12 14 8 -1 -5 -1 -6 -5 -1 -10 -2 -7 -5 6 13 -7 7 -19 | BC:(21)
21 23 9 13 -6 -3 -4 -10 12 -12 2 -6 -6 -5 22 -13 1 -33 | BC:(18)
11 19 -1 6 3 -3 -6 -6 2 -27 6 -3 -2 6 14 -4 8 -42 | BC:(18)
8 18 3 -3 -4 1 -5 -4 -10 -19 9 -16 0 14 11 -5 16 -32 | BC:(18)
-1 -4 5 -6 8 5 -6 -1 3 0 8 7 -1 6 -1 2 3 -6 | CM:(19)
10 -16 6 -1 10 6 -8 -5 -2 3 7 12 -2 8 5 2 11 -2 | CM:(12)
3 -8 7 -4 3 3 -10 -4 3 -7 0 7 -7 10 4 2 3 -13 | CM:(19)
-7 6 9 0 -9 2 -12 -1 3 -18 5 5 -5 -6 8 -2 -3 -15 | CM:(19)
1 18 7 4 -8 1 -11 -5 -10 -21 2 -15 -4 10 16 -7 8 -32 | BC:(21)
9 -1 3 -3 7 5 -2 -5 0 -9 23 2 -2 8 4 3 8 -22 | CM:(19)
18 7 8 -1 1 2 -2 -5 -9 -2 17 -11 -5 17 6 0 20 -23 | BC:(21)
12 10 2 2 -4 6 -8 -6 -2 -7 11 -13 1 14 6 -4 4 -24 | BC:(21)
13 -12 5 2 3 3 -10 -8 4 -1 6 0 -9 12 3 0 10 -9 | CM:(19)
5 19 1 2 -2 -2 4 -6 -10 -12 29 -17 -3 15 2 -4 21 -30 | BC:(18)
-4 10 1 -4 3 -2 4 -2 -8 -14 8 -14 -5 11 1 1 12 -21 | BC:(18)
8 7 9 -9 8 11 -9 -8 0 1 14 23 3 10 11 2 5 -22 | CM:(19)
-14 14 -3 -9 -1 -9 15 1 -6 -6 13 -30 1 -3 -1 -3 5 -10 | BC:(18)
5 2 6 -7 -5 2 -14 -2 -6 -17 8 -19 -4 12 7 -2 9 -21 | BC:(21)
4 -8 11 -6 -1 -1 -18 -5 11 -15 2 14 -13 -7 8 -1 -2 -11 | CM:(19)
-7 -10 0 -3 11 4 2 1 -7 11 9 4 4 5 -4 4 2 8 | CM:(19)
8 -3 12 -10 4 6 -7 0 4 4 8 7 -16 1 9 -3 -4 -3 | CM:(19)
5 -4 5 -4 10 8 -3 -5 1 3 13 15 0 8 3 3 3 -7 | CM:(19)
18 16 9 1 -3 5 -1 -5 -4 0 1 -7 2 8 14 -6 6 -16 | BC:(18)
15 -2 -2 -8 -2 9 -10 -5 -6 -3 20 4 4 19 0 4 23 -19 | CM:(19)
14 -12 1 -9 5 5 -15 -5 -7 4 6 5 4 18 4 5 17 -9 | CM:(12)
13 16 8 11 -6 3 9 -6 -6 -12 18 -14 -3 5 13 -4 9 -32 | BC:(18)

-25 -14 -3 8 -6 4 -1 -12 -18 10 -8 -14 2 4 -8 4 4 -5 | <34>:Z
-47 -17 -2 9 -24 -2 1 -18 28 7 14 -1 0 -25 -22 0 7 -5 | <42>:H
-31 -9 -3 9 -14 4 8 -9 18 2 8 -8 9 -30 -36 9 11 -6 | <42>:H
-15 -3 2 7 -19 -7 -5 2 33 29 9 -3 -11 -41 -24 -1 -15 -9 | <42>:C
-34 -3 -5 9 -19 -2 1 -10 21 4 6 -4 -2 -45 -13 -11 1 -6 | <42>:C
-24 -8 -1 10 -18 0 1 -7 36 17 8 -9 -1 -59 -36 0 -9 -10 | <42>:H
-31 -9 -1 10 -21 1 -1 -6 24 7 10 -6 2 -41 -19 -14 0 -9 | <42>:C
-31 -14 2 11 -18 1 3 -9 25 11 7 -12 5 -29 -28 2 3 -7 | <42>:H
-39 -15 4 9 -15 -6 -1 -7 -10 24 -5 -15 -7 -22 -15 10 -4 -8 | <34>:Z
-31 -15 0 7 -11 -2 -8 -12 5 11 4 -3 -1 -7 -17 0 -2 -5 | <34>:Z
-29 -8 -6 7 -23 -1 -2 -10 27 1 12 2 1 -40 -32 -3 -7 -9 | <42>:C
-41 -5 -3 10 -22 -2 5 -14 22 -3 9 -3 4 -36 -20 -7 12 -7 | <42>:C
-20 -11 0 9 0 9 2 -6 -1 23 -14 -20 6 -10 -27 4 -2 0 | <34>:G
-39 -18 2 9 -10 1 -11 -7 10 23 3 1 -10 -10 -26 10 -13 -8 | <34>:Z
-35 -16 -5 11 -6 7 -2 -16 -16 1 -12 -3 4 9 -20 4 1 -5 | <34>:Z
-34 -9 -5 8 -14 2 3 -11 16 15 2 -11 -5 -22 -20 3 -2 -1 | <42>:H
-9 -1 -6 9 -13 3 -5 -2 17 16 8 -12 3 -16 -25 -13 0 -2 | <42>:C
-20 -1 -8 8 -23 2 2 -1 5 6 1 -28 4 -43 -18 -14 3 -4 | <42>:C
-23 -17 -7 9 -11 7 -3 -14 -5 9 -2 -3 21 9 -12 -4 5 -9 | <34>:G
-24 -8 0 8 -18 1 4 -4 22 15 3 -10 4 -25 -23 2 -1 -6 | <42>:C
-31 -6 -4 10 -15 7 6 -9 20 -11 -3 -7 9 -31 -18 -14 10 -5 | <42>:C
-25 -11 -2 10 -7 -2 -1 -12 -20 7 -8 -20 4 -8 -9 -1 -3 -5 | <34>:Z
-25 -7 -4 8 -11 4 0 -6 25 3 7 -4 3 -17 -20 -8 -2 -4 | <42>:C
-12 -14 -4 7 -9 3 1 -4 -14 27 -20 -27 5 -12 -17 6 1 -8 | <34>:G
-29 -14 -1 9 -5 4 -2 -14 -5 8 -10 -5 3 4 -16 6 0 -8 | <34>:Z
-30 -14 -1 9 -15 0 0 -10 34 25 0 -18 -2 -38 -25 6 -5 -9 | <34>:G
-28 -12 3 6 -18 -2 -6 1 19 30 7 -21 -10 -49 -20 2 -8 -4 | <42>:H
-26 -15 0 9 -8 4 9 -11 11 5 -4 -15 7 -17 -16 7 5 -7 | <34>:G
-16 7 -32 6 -16 11 -27 -15 -9 16 5 4 -15 -11 1 -38 -9 -12 | <34>:G
-30 -16 -2 8 -10 6 -8 -12 13 22 5 -16 -4 -16 -17 -6 -7 -8 | <34>:G
-21 -8 -5 9 -14 5 11 -11 9 -6 0 -22 12 -26 -20 -1 15 -7 | <42>:H
-35 -10 -8 10 -8 6 -2 -9 -11 8 -4 -10 2 10 -14 1 5 -9 | <34>:Z
-28 -12 4 8 -4 -1 -9 0 -18 36 -14 -18 -14 -27 -15 9 -14 -6 | <34>:Z
-16 -4 -4 9 -14 2 6 -7 20 5 7 -3 5 -6 -17 -6 3 -7 | <42>:C
-18 -12 -9 12 -15 6 1 -11 8 22 3 -13 2 9 -20 1 -2 -12 | <34>:G
-52 -19 -9 9 -26 2 -3 -19 31 -1 15 -4 3 -34 -31 -5 10 -10 | <42>:H
-31 -9 -2 7 -9 4 1 -11 22 3 5 -20 6 -25 -17 -1 6 -5 | <42>:H
-21 -3 -7 11 -15 7 2 -10 14 -2 4 -6 6 -14 -20 -13 1 -8 | <42>:C
-27 -13 -7 11 -9 9 4 -12 -1 6 -11 -22 6 -5 -10 -5 9 -7 | <34>:G

27 -4 -5 -3 -5 -1 -2 0 -4 -1 1 5 -1 5 23 5 2 8 | Cp:N
-19 3 -10 -6 -6 2 5 -5 -3 8 -1 3 -8 -19 10 1 -1 -16 | Hf:U
4 4 3 1 3 7 7 -11 8 4 -4 5 5 -21 13 -3 -1 -2 | Hf:U
-8 0 -10 -1 2 10 -7 -4 -24 5 0 -2 7 -12 20 0 -5 -5 | Hf:U
-40 -1 -6 -2 -9 7 -13 8 -5 11 -3 6 -27 20 -12 20 -1 -2 | Cp:D
-10 -5 2 -4 -6 5 5 1 -3 10 -7 15 -36 -1 -32 5 1 12 | Cp:D
-20 -8 -22 8 -5 2 -15 10 -16 12 0 -1 3 10 12 6 -1 -9 | Hf:U
-10 0 -11 -3 -10 -2 -1 7 13 16 3 12 -6 -19 -2 5 2 -13 | Hf:U
-17 -2 5 2 -1 -2 1 1 -6 11 -4 -2 -6 1 11 -2 0 2 | Cp:N
-7 7 -8 -6 -10 -2 3 -11 -1 0 -6 8 2 -20 10 5 0 -14 | Hf:E
0 2 -7 -6 -9 -6 3 -15 -5 9 4 8 -5 -25 3 5 3 -9 | Hf:U
1 -1 -3 1 0 2 -11 12 -7 9 -1 -2 2 20 30 -3 -5 -8 | Cp:N
-57 6 -23 1 -3 12 -19 11 -13 20 1 8 -14 28 -8 8 1 -30 | Hf:U
-20 -2 -14 5 -2 -1 1 -6 1 13 -3 16 -21 -15 -17 0 8 8 | Hf:E
-3 -1 -9 -2 -3 2 -11 5 -5 11 -4 6 9 -5 20 3 3 -10 | Hf:U
16 -1 -12 -7 -4 5 4 -6 -3 9 -4 4 -7 -17 34 3 3 -6 | Cp:N
-19 0 -16 -1 -13 -1 9 -2 4 4 0 11 -2 -21 -3 4 6 -4 | Hf:U
7 1 -1 -3 3 0 -4 -3 -2 4 -3 -4 -15 -5 27 -1 4 6 | Cp:N
2 -1 -14 -2 -2 9 -6 -2 1 18 4 -2 -7 -8 11 -2 -7 -7 | Hf:E
4 -1 0 3 -4 -10 -5 -1 -3 12 -13 1 -12 -14 22 0 -4 0 | Cp:N
-30 2 -10 -6 -2 0 -6 -2 -4 17 0 12 -4 -11 -4 7 -9 -10 | Hf:U
11 -1 -6 -7 -12 -22 -1 8 4 0 0 0 -20 -4 -8 0 2 6 | Cp:D
10 1 7 -1 0 -6 -6 -6 -6 10 -3 0 -4 9 7 -3 -1 3 | Cp:D
9 -26 -7 -2 -5 0 0 1 -5 5 -2 -7 -11 -1 28 5 2 9 | Cp:N
3 2 -5 -2 -2 9 -11 -2 -10 3 -3 -3 32 8 30 -6 31 2 | Cp:N
23 1 -9 -16 -1 0 -4 -3 0 8 -5 4 0 -12 2 -1 -10 5 | Hf:E
-16 -4 -13 1 11 8 -6 8 2 17 -10 10 6 -12 6 1 -12 -5 | Hf:E
0 0 -2 5 -5 0 -11 4 -11 -2 1 7 11 9 21 -5 0 3 | Cp:D
-25 -2 -9 0 -6 3 -7 -3 -3 10 -5 -1 -29 1 25 8 6 4 | Cp:N
-33 -10 -40 14 -8 2 4 -5 -12 16 2 4 -18 -16 -7 3 12 -10 | Hf:E
-14 4 -7 2 -6 -3 -2 -3 2 14 -2 9 -29 -4 -1 -2 1 3 | Cp:N
-15 -9 -10 -2 0 5 -6 -1 -4 9 -1 14 -2 -3 -9 1 -11 -12 | Hf:U
-24 18 -12 4 -1 -3 -3 1 -7 11 -6 8 6 -10 4 5 4 -14 | Hf:U
-18 -4 -1 1 -11 4 -3 4 -2 8 -2 -10 -32 3 5 0 4 5 | Cp:D
-25 -6 1 -1 -6 3 -5 5 -2 11 5 11 -21 7 3 -3 -3 5 | Cp:D
-12 -3 -12 2 -2 6 3 3 4 14 -1 12 -9 -15 11 2 8 -13 | Hf:E
-18 3 -23 5 1 3 1 -1 0 11 -10 18 4 -9 11 7 8 -12 | Hf:E
0 -3 5 0 6 -2 -3 1 -11 2 1 5 -7 -2 7 4 -1 4 | Cp:D
9 -12 -6 3 2 -6 -2 5 -1 9 -2 -7 -10 -2 22 3 1 -1 | Cp:N
5 3 -8 -2 -1 6 7 -5 8 8 1 10 -2 -19 25 9 7 14 | Hf:E
-15 2 -5 -13 -2 9 3 -1 -10 9 -7 5 1 -21 8 4 0 -6 | Hf:E
-6 -12 -8 -7 -1 4 0 3 -6 6 -4 -1 4 -16 -5 9 -3 -20 | Hf:U
12 -3 -11 5 -3 14 -1 2 -1 7 4 11 -13 -2 10 -7 4 17 | Cp:N
-34 -13 -5 -2 -1 0 -1 0 -11 11 1 10 -11 -5 -9 -4 -3 -9 | Hf:U
4 -3 -16 3 1 3 -10 4 -8 14 -8 -1 -5 10 31 -9 -2 -5 | Cp:N
-20 1 -3 -3 1 1 -4 -13 -5 12 3 5 -1 -14 10 7 5 -10 | Hf:U
13 4 -7 -3 -2 4 -10 5 0 7 -7 25 3 -18 2 0 2 -7 | Hf:E
60 -5 -13 -3 1 -7 -1 -6 -10 11 -2 -1 22 -19 39 2 -3 -2 | Hf:E
3 -2 -9 0 -2 5 1 1 -1 -2 -11 -1 -8 -2 32 -1 -1 0 | Cp:N
13 -3 -13 -1 -2 1 1 -5 -1 6 0 10 -3 -16 27 8 -1 3 | Hf:E
-4 -4 1 -8 -10 3 -13 -2 2 7 -7 8 -15 5 7 -4 -7 -5 | Cp:N
-14 2 -5 -5 -3 3 -8 3 6 7 -1 9 -14 -1 -10 -4 9 -3 | Cp:D
0 2 -10 1 -4 5 -9 9 -16 3 2 -1 14 -2 13 0 0 -20 | Hf:U
5 2 -14 6 0 13 -7 -9 -5 11 -2 8 -3 -13 7 0 2 -19 | Hf:E
-9 2 2 2 0 1 -3 5 7 5 -2 5 -18 -12 2 2 2 -18 | Hf:U

-13 3 -4 7 4 12 6 0 2 -6 7 -12 0 -2 -7 6 -37 5 | HZ:JH
-8 -1 13 -4 -10 8 -2 -2 -9 -12 -2 1 15 7 -2 -13 -5 2 | HZ:Bn
-24 7 -5 11 20 7 11 1 10 -21 3 -2 2 -12 3 1 -33 22 | HZ:Bn
1 -4 1 -4 5 13 5 6 -10 9 4 0 -1 -9 -13 -5 13 16 | SF:Fl
-15 -1 11 3 0 14 18 8 -1 -8 13 -4 -18 -2 10 1 -4 10 | SF:Fl
-9 -6 -2 5 -8 14 18 6 -2 18 21 -2 0 -9 3 10 -19 -1 | SF:PH
